Below are the code and all the weights of a small trained network. Each question names an input and a class and asks about switching units off, where a switched-off unit gives its printed mean instead of its output.

import numpy as np


def w(rows, s, z=0):
    codes = np.array(rows[::2]) - 128.0
    scale = np.full(codes.shape[1], s)
    scale[-1] = z or s
    return codes * scale


def f(y):
    return np.maximum(y, 0)


def log_softmax(a):
    a = a - a.max(-1, keepdims=True)
    return a - np.log(np.exp(a).sum(-1, keepdims=True))


def net(x, mask):
    res = np.array(x, float).reshape(1, 5) / 4 @ E
    y = f(res @ A[0][:, :-1].T + A[0][:, -1])
    res = res + np.where(mask, y, B[0][:, -1]) @ B[0][:, :-1]
    return log_softmax(res[-1] @ U[:, :-1].T + U[:, -1])


A, B = {}, {}
E = w([
[127,224,76,135,63,38,167,239,228,29,245],'x0',
[34,229,11,36,215,188,35,217,99,132,53],'x1',
[205,137,81,227,30,216,44,132,157,11,18],'x2',
[57,223,198,40,42,231,227,43,228,109,95],'x3',
[207,208,3,82,24,124,115,18,6,181,200],'x4',
],0.0046)
A[0] = w([
[190,151,77,189,37,203,76,91,124,69,56,67],'neuron 0',
[84,169,185,77,89,200,202,80,178,116,92,42],'neuron 1',
[150,54,190,141,149,174,127,32,83,180,82,102],'neuron 2',
[201,39,84,193,199,35,45,185,56,137,142,109],'neuron 3',
[121,217,65,147,65,21,183,224,208,20,244,153],'neuron 4',
[85,105,162,55,204,43,192,142,89,215,209,27],'neuron 5',
[61,221,24,23,178,195,33,170,73,145,61,131],'neuron 6',
[89,190,187,75,69,237,198,63,191,108,104,78],'neuron 7',
[52,235,11,53,179,197,37,184,110,119,49,202],'neuron 8',
[65,181,182,58,71,217,215,59,199,125,104,73],'neuron 9',
[125,54,161,122,177,199,87,60,77,191,60,13],'neuron 10',
[120,69,141,95,164,209,68,61,44,184,47,111],'neuron 11',
[62,188,196,60,82,210,210,80,185,121,85,78],'neuron 12',
[119,56,165,122,172,193,87,54,65,178,59,2],'neuron 13',
[170,28,87,205,221,44,72,214,75,142,133,85],'neuron 14',
[55,120,182,34,197,72,216,103,103,220,199,71],'neuron 15',
[71,35,252,167,232,132,145,220,243,85,66,104],'neuron 16',
[182,37,64,228,168,43,40,170,52,159,161,54],'neuron 17',
[28,49,238,179,227,141,137,232,238,85,60,79],'neuron 18',
[231,27,234,233,35,71,225,34,128,124,187,129],'neuron 19',
[212,180,28,126,30,150,99,51,72,120,141,87],'neuron 20',
[134,89,150,133,168,198,111,34,59,191,78,102],'neuron 21',
[187,131,96,209,41,207,70,103,126,49,47,61],'neuron 22',
[164,66,196,132,136,162,130,58,97,187,88,79],'neuron 23',
[213,102,155,153,52,103,183,51,107,146,162,110],'neuron 24',
[50,114,172,37,196,62,204,111,127,221,207,24],'neuron 25',
[125,100,163,216,104,203,82,169,175,33,39,139],'neuron 26',
[196,36,233,215,69,94,193,54,162,121,150,116],'neuron 27',
[89,146,125,48,164,96,176,82,86,223,210,83],'neuron 28',
[185,112,106,206,64,219,67,107,154,12,55,34],'neuron 29',
[37,216,42,60,214,178,66,224,110,131,47,89],'neuron 30',
[159,225,70,149,78,20,177,228,196,39,252,140],'neuron 31',
[200,186,10,59,54,116,121,28,29,202,196,145],'neuron 32',
[98,187,177,77,50,206,202,49,172,114,101,108],'neuron 33',
],0.0046,0.0018)
B[0] = w([
[48,58,21,194,212,32,152,161,128,69,46,204],'neuron 0',
[205,186,148,86,84,78,76,213,45,189,55,182],'neuron 1',
[84,151,204,53,59,166,67,79,217,38,151,179],'neuron 2',
[217,220,159,80,57,86,67,220,51,205,46,219],'neuron 3',
[53,157,231,28,36,191,27,77,212,19,116,242],'neuron 4',
[27,80,19,161,192,38,97,187,140,35,19,185],'neuron 5',
[225,41,173,62,153,120,234,93,232,193,232,239],'neuron 6',
[226,203,149,86,105,56,61,223,58,215,60,200],'neuron 7',
[229,20,156,56,172,103,229,102,212,195,228,255],'neuron 8',
[225,200,125,93,116,65,65,235,46,200,46,203],'neuron 9',
[47,134,197,46,60,168,37,94,182,29,110,175],'neuron 10',
[64,144,208,64,53,170,57,72,201,36,139,191],'neuron 11',
[211,202,136,113,100,71,74,228,35,208,48,200],'neuron 12',
[46,147,193,31,52,158,41,94,197,40,104,174],'neuron 13',
[216,228,162,71,51,89,65,232,32,224,43,214],'neuron 14',
[39,68,30,203,227,10,106,176,129,62,34,194],'neuron 15',
[24,177,44,225,22,222,245,20,32,246,195,225],'neuron 16',
[234,219,156,69,45,97,67,227,39,226,53,214],'neuron 17',
[33,181,63,225,7,218,234,15,39,234,205,225],'neuron 18',
[244,24,141,35,189,89,226,140,216,188,215,228],'neuron 19',
[16,136,24,229,93,156,201,42,61,161,111,203],'neuron 20',
[78,170,201,57,49,159,63,78,174,50,140,178],'neuron 21',
[38,48,19,167,220,31,136,184,144,64,41,209],'neuron 22',
[88,143,207,36,73,152,96,88,192,41,148,169],'neuron 23',
[172,56,119,107,141,126,211,78,176,174,208,178],'neuron 24',
[39,54,25,188,223,19,109,202,142,32,25,190],'neuron 25',
[28,78,28,193,159,62,186,106,105,110,68,208],'neuron 26',
[216,34,140,73,187,83,231,140,225,199,208,207],'neuron 27',
[31,82,11,194,185,52,144,121,113,73,64,180],'neuron 28',
[51,34,25,176,244,7,129,207,162,49,31,208],'neuron 29',
[235,13,177,44,170,105,227,119,224,171,237,232],'neuron 30',
[47,171,231,21,44,196,12,67,212,1,143,236],'neuron 31',
[19,174,40,248,49,192,203,36,40,220,178,221],'neuron 32',
[220,185,129,92,119,63,96,215,58,209,64,197],'neuron 33',
],0.0042,0.0077)
U = w([
[244,234,167,89,93,77,48,250,23,228,31,72],'0',
[23,40,22,187,232,42,128,185,158,35,21,86],'1',
[234,21,183,58,183,122,236,108,234,199,238,85],'2',
[39,194,236,50,43,192,24,73,218,17,135,108],'3',
[34,196,45,215,42,202,224,31,33,231,180,153],'4',
[169,173,168,156,174,148,132,96,112,130,126,224],'5',
[225,185,229,235,236,253,91,130,14,16,202,3],'6',
[225,196,229,250,252,247,78,120,25,19,203,3],'7',
],0.0057,0.0051)

Each question gives the input, the list of numbers given to net, and the class t.
The units are the neurons (one row each of A and B). Each row of codes is followed by its name. A weight is (code - 128) times the scale printed after its matrix; where a second scale follows, it is the last column's (A, B and U).
mask holds one flag per neuron, in row order. A switched-off neuron (its flag False) gives its mean, the last column of its row in B, instead of its output. The means were averaged over made-up inputs and are rounded, as every weight is.
A unit's drop is (log p(t) with every unit on - log p(t) with that unit switched off) / (log p(t) with every unit on - log p(t) with every unit switched off).
The circuit of an input: a set's keep is (log p(t) with only the set's units on - log p(t) with every unit switched off) / (log p(t) with every unit on - log p(t) with every unit switched off). Starting from the 12 units with the biggest drops (on a tie, the unit counted first), units are removed one at a time, each time the one whose removal leaves the highest keep (on an exact tie, the one counted first), for as long as the keep stays at least 0.8.
circuit, biggest first: the units of the circuit, biggest drop first
most important unit: the unit with the biggest drop
top k neurons: the k neurons with the biggest drops, biggest first
drop of u: that unit's drop, to one decimal
input [-8,2,1,7,4], class 3: most important unit => neuron 11
input [6,8,-5,-7,-5], class 2: top 3 neurons => (neuron 30; neuron 8; neuron 6)
input [7,8,3,-2,-7], class 2: circuit, biggest first => (neuron 30; neuron 8)
input [-3,-2,3,-7,-7], class 0: top 2 neurons => (neuron 14; neuron 3)
input [-8,-1,7,3,6], class 3: top 4 neurons => (neuron 11; neuron 21; neuron 2; neuron 13)
input [1,4,3,0,-7], class 4: top 2 neurons => (neuron 18; neuron 16)
input [1,-6,-8,1,-8], class 1: top 4 neurons => (neuron 25; neuron 15; neuron 5; neuron 32)
input [-3,5,1,-1,6], class 4: top 4 neurons => (neuron 32; neuron 20; neuron 19; neuron 27)
input [-4,5,-3,1,1], class 2: circuit, biggest first => (neuron 6; neuron 30)
input [-2,5,-1,6,-3], class 0: top 2 neurons => (neuron 12; neuron 9)
input [2,8,-6,-6,1], class 2: top 2 neurons => (neuron 30; neuron 6)
input [-8,6,-6,1,7], class 3: circuit, biggest first => (neuron 11; neuron 21)
input [-8,0,8,6,6], class 1: top 3 neurons => (neuron 0; neuron 22; neuron 29)
input [3,-6,-8,-6,-2], class 1: circuit, biggest first => (neuron 5)
input [-3,5,4,-2,6], class 4: top 3 neurons => (neuron 32; neuron 20; neuron 19)
input [5,0,-5,1,-3], class 1: top 2 neurons => (neuron 25; neuron 15)
input [8,-2,4,2,6], class 3: top 2 neurons => (neuron 31; neuron 4)
input [-1,-7,3,0,-8], class 4: top 2 neurons => (neuron 16; neuron 18)
input [8,1,6,0,6], class 3: top 2 neurons => (neuron 31; neuron 4)
input [-1,5,-1,5,-7], class 4: circuit, biggest first => (neuron 18)
input [-2,8,-4,3,-8], class 2: drop of neuron 30 => 1.4
input [-4,-7,4,-7,-2], class 0: drop of neuron 6 => 0.5
input [-8,-5,5,-7,-2], class 3: drop of neuron 20 => 0.0
input [1,3,-4,-5,-7], class 4: drop of neuron 16 => 0.4
